Below is a small trained network, with its code and all its weights. Each question gives an input and a target symbol and asks what happens when units are switched off, that is, made to give their printed mean instead of their output.

import numpy as np


def w(rows, s, z=0):
    codes = np.array(rows[::2]) - 128.0
    scale = np.full(codes.shape[1], s)
    scale[-1] = z or s
    return codes * scale


def f(y):
    return np.maximum(y, 0)


def softmax(a):
    e = np.exp(a - a.max(-1, keepdims=True))
    return e / e.sum(-1, keepdims=True)


def log_softmax(a):
    a = a - a.max(-1, keepdims=True)
    return a - np.log(np.exp(a).sum(-1, keepdims=True))


def net(x, mask):
    ids = ['γεηλμξσω'.index(c) for c in x.split()]
    T = len(ids)
    res = E[ids] + P[:T]
    r = res
    for j in range(2):
        rows = slice(4 * j, 4 * j + 4)
        q, k, v = (r @ M[0][rows].T for M in (Q, K, V))
        z = softmax(np.where(np.tri(T) > 0, q @ k.T / 4**0.5, -1e9)) @ v
        o = O[0][rows]
        res = res + np.where(mask[j], z, o[:, -1]) @ o[:, :-1]
    y = f(res @ A[0][:, :-1].T + A[0][:, -1])
    res = res + np.where(mask[2:18], y, B[0][:, -1]) @ B[0][:, :-1]
    return log_softmax(res[-1] @ U[:, :-1].T + U[:, -1])


Q, K, V, O, A, B = {}, {}, {}, {}, {}, {}
E = w([
[172,140,192,188],'γ',
[251,39,105,112],'ε',
[157,141,204,198],'η',
[184,199,37,227],'λ',
[54,87,43,164],'μ',
[180,151,176,184],'ξ',
[111,158,199,49],'σ',
[117,134,236,218],'ω',
],0.016)
P = w([
[255,43,164,220],'0',
[226,35,178,156],'1',
[185,26,194,104],'2',
[151,51,193,83],'3',
[126,58,191,62],'4',
[123,84,169,67],'5',
[99,95,177,74],'6',
[28,146,237,117],'7',
[81,121,159,65],'8',
[71,135,157,71],'9',
[96,159,111,63],'10',
[85,174,111,68],'11',
[101,186,82,77],'12',
],0.0067)
Q[0] = w([
[14,84,141,127],'H0',
[1,54,170,123],'H0',
[179,159,19,140],'H0',
[186,15,159,113],'H0',
[105,121,222,104],'H1',
[55,135,110,218],'H1',
[207,166,135,175],'H1',
[86,120,172,114],'H1',
],0.0089)
K[0] = w([
[46,73,193,236],'H0',
[109,5,133,100],'H0',
[115,161,61,200],'H0',
[109,206,255,184],'H0',
[141,106,129,247],'H1',
[11,228,248,104],'H1',
[54,176,77,103],'H1',
[121,153,185,170],'H1',
],0.0073)
V[0] = w([
[104,55,106,116],'H0',
[150,122,191,117],'H0',
[224,157,177,189],'H0',
[2,65,133,113],'H0',
[118,86,152,83],'H1',
[137,135,182,120],'H1',
[25,179,138,71],'H1',
[115,205,75,56],'H1',
],0.008)
O[0] = w([
[199,151,143,149,105],'H0',
[121,83,103,179,167],'H0',
[75,135,188,158,254],'H0',
[253,134,23,73,50],'H0',
[84,171,126,118,118],'H1',
[156,227,181,60,159],'H1',
[119,88,163,149,4],'H1',
[129,35,233,132,8],'H1',
],0.0052,0.0078)
A[0] = w([
[173,162,74,73,82],'N0',
[137,184,136,174,141],'N1',
[248,106,181,196,115],'N2',
[191,133,168,154,179],'N3',
[131,36,81,160,77],'N4',
[93,79,115,216,90],'N5',
[245,111,212,155,95],'N6',
[178,105,112,60,206],'N7',
[124,137,122,207,153],'N8',
[164,66,43,196,157],'N9',
[131,100,110,41,43],'N10',
[153,233,75,138,139],'N11',
[124,104,216,40,74],'N12',
[245,113,217,123,142],'N13',
[81,117,107,180,105],'N14',
[149,159,96,143,2],'N15',
],0.011,0.01)
B[0] = w([
[184,156,164,75,140],'N0',
[83,105,157,145,246],'N1',
[60,53,164,98,206],'N2',
[140,151,180,169,232],'N3',
[136,167,37,13,141],'N4',
[126,129,55,48,171],'N5',
[70,159,66,47,185],'N6',
[80,174,181,211,177],'N7',
[184,102,137,73,254],'N8',
[124,80,154,151,190],'N9',
[239,126,146,51,130],'N10',
[145,77,177,87,217],'N11',
[207,180,162,128,145],'N12',
[26,180,121,104,204],'N13',
[176,139,71,49,172],'N14',
[21,177,63,250,128],'N15',
],0.011,0.008)
U = w([
[195,22,220,254,254],'γ',
[134,119,126,125,49],'ε',
[138,125,121,133,77],'η',
[41,88,169,128,52],'λ',
[144,125,121,127,100],'μ',
[116,162,44,69,133],'ξ',
[141,122,127,126,63],'σ',
[98,167,164,207,198],'ω',
],0.011,0.0083)

Each question gives the input, a string of symbols that net reads in full, and the target symbol t.
The units are the heads (4 rows each of Q, K, V and O) and the neurons (one row each of A and B). Each row of codes is followed by its name. A weight is (code - 128) times the scale printed after its matrix; where a second scale follows, it is the last column's (O, A, B and U).
mask holds one flag per unit, heads first, then neurons. A switched-off unit (its flag False) gives its mean, the last column of its rows in O or B, instead of its output. The means were averaged over made-up inputs and are rounded, as every weight is.
A unit's drop is (log p(t) with every unit on - log p(t) with that unit switched off) / (log p(t) with every unit on - log p(t) with every unit switched off).
The circuit of an input: a set's keep is (log p(t) with only the set's units on - log p(t) with every unit switched off) / (log p(t) with every unit on - log p(t) with every unit switched off). Starting from the 12 units with the biggest drops (on a tie, the unit counted first), units are removed one at a time, each time the one whose removal leaves the highest keep (on an exact tie, the one counted first), for as long as the keep stays at least 0.8.
circuit, biggest first: the units of the circuit, biggest drop first
most important unit: the unit with the biggest drop
k most important neurons: the k neurons with the biggest drops, biggest first
which heads matter: for each layer, one digit per head in row order, 1 if its drop is at least 0.15 and else 0, layers parted by /
drop of u: that unit's drop, to one decimal
input μ γ λ μ γ γ ε λ γ ξ ε ω γ, target γ: most important neuron : N5
input η ε ω μ λ, target γ: circuit, biggest first : N13; N11
input ε ω μ η ω ε, target ω: which heads matter : 01
input η μ σ λ γ ε, target λ: circuit, biggest first : N13; N2
input ξ ω σ ε ω γ ξ η ξ η γ λ γ, target γ: which heads matter : 10
input μ σ ω ω η ε, target λ: circuit, biggest first : N2; N13
input ω λ ξ, target λ: circuit, biggest first : N2; N13
input γ ε η, target λ: which heads matter : 00
input μ μ ξ λ μ η, target λ: which heads matter : 01
input λ ξ ξ μ, target ξ: which heads matter : 00
input η λ ξ μ γ ξ ξ ε μ λ μ γ ξ, target γ: which heads matter : 00
input λ ε ε ω ω μ ω γ γ λ η ε, target γ: which heads matter : 01
input ω ω η η σ, target ω: circuit, biggest first : N7; N8; N12
input λ μ γ, target λ: most important neuron : N2
input μ σ μ ξ λ ξ ω ω ω λ ε λ ξ, target γ: circuit, biggest first : N6; N13
input λ μ μ λ ξ γ λ μ, target γ: which heads matter : 10
input ω ω ξ, target λ: which heads matter : 00
input λ ξ ε λ λ γ, target λ: which heads matter : 01
input ξ ω ε λ ε γ ξ λ μ μ γ μ ε, target γ: 3 most important neurons : N6; N9; N5
input η η μ λ ω ξ μ ω λ ξ η λ η, target γ: most important unit : N5
input γ ω ξ μ ε λ, target γ: 4 most important neurons : N6; N13; N11; N9
input ξ λ η ε ξ λ γ λ ω ω λ η η, target γ: 3 most important neurons : N6; N13; N4
input σ ω γ ω ω ε λ ξ η μ ω, target γ: 2 most important neurons : N6; N13
input ω ω ε ξ ε ω σ λ ω λ ε ω, target γ: drop of N6 : 0.4
input λ ε λ μ, target ξ: drop of N12 : 0.0
input η η λ σ, target ω: drop of N8 : 0.1
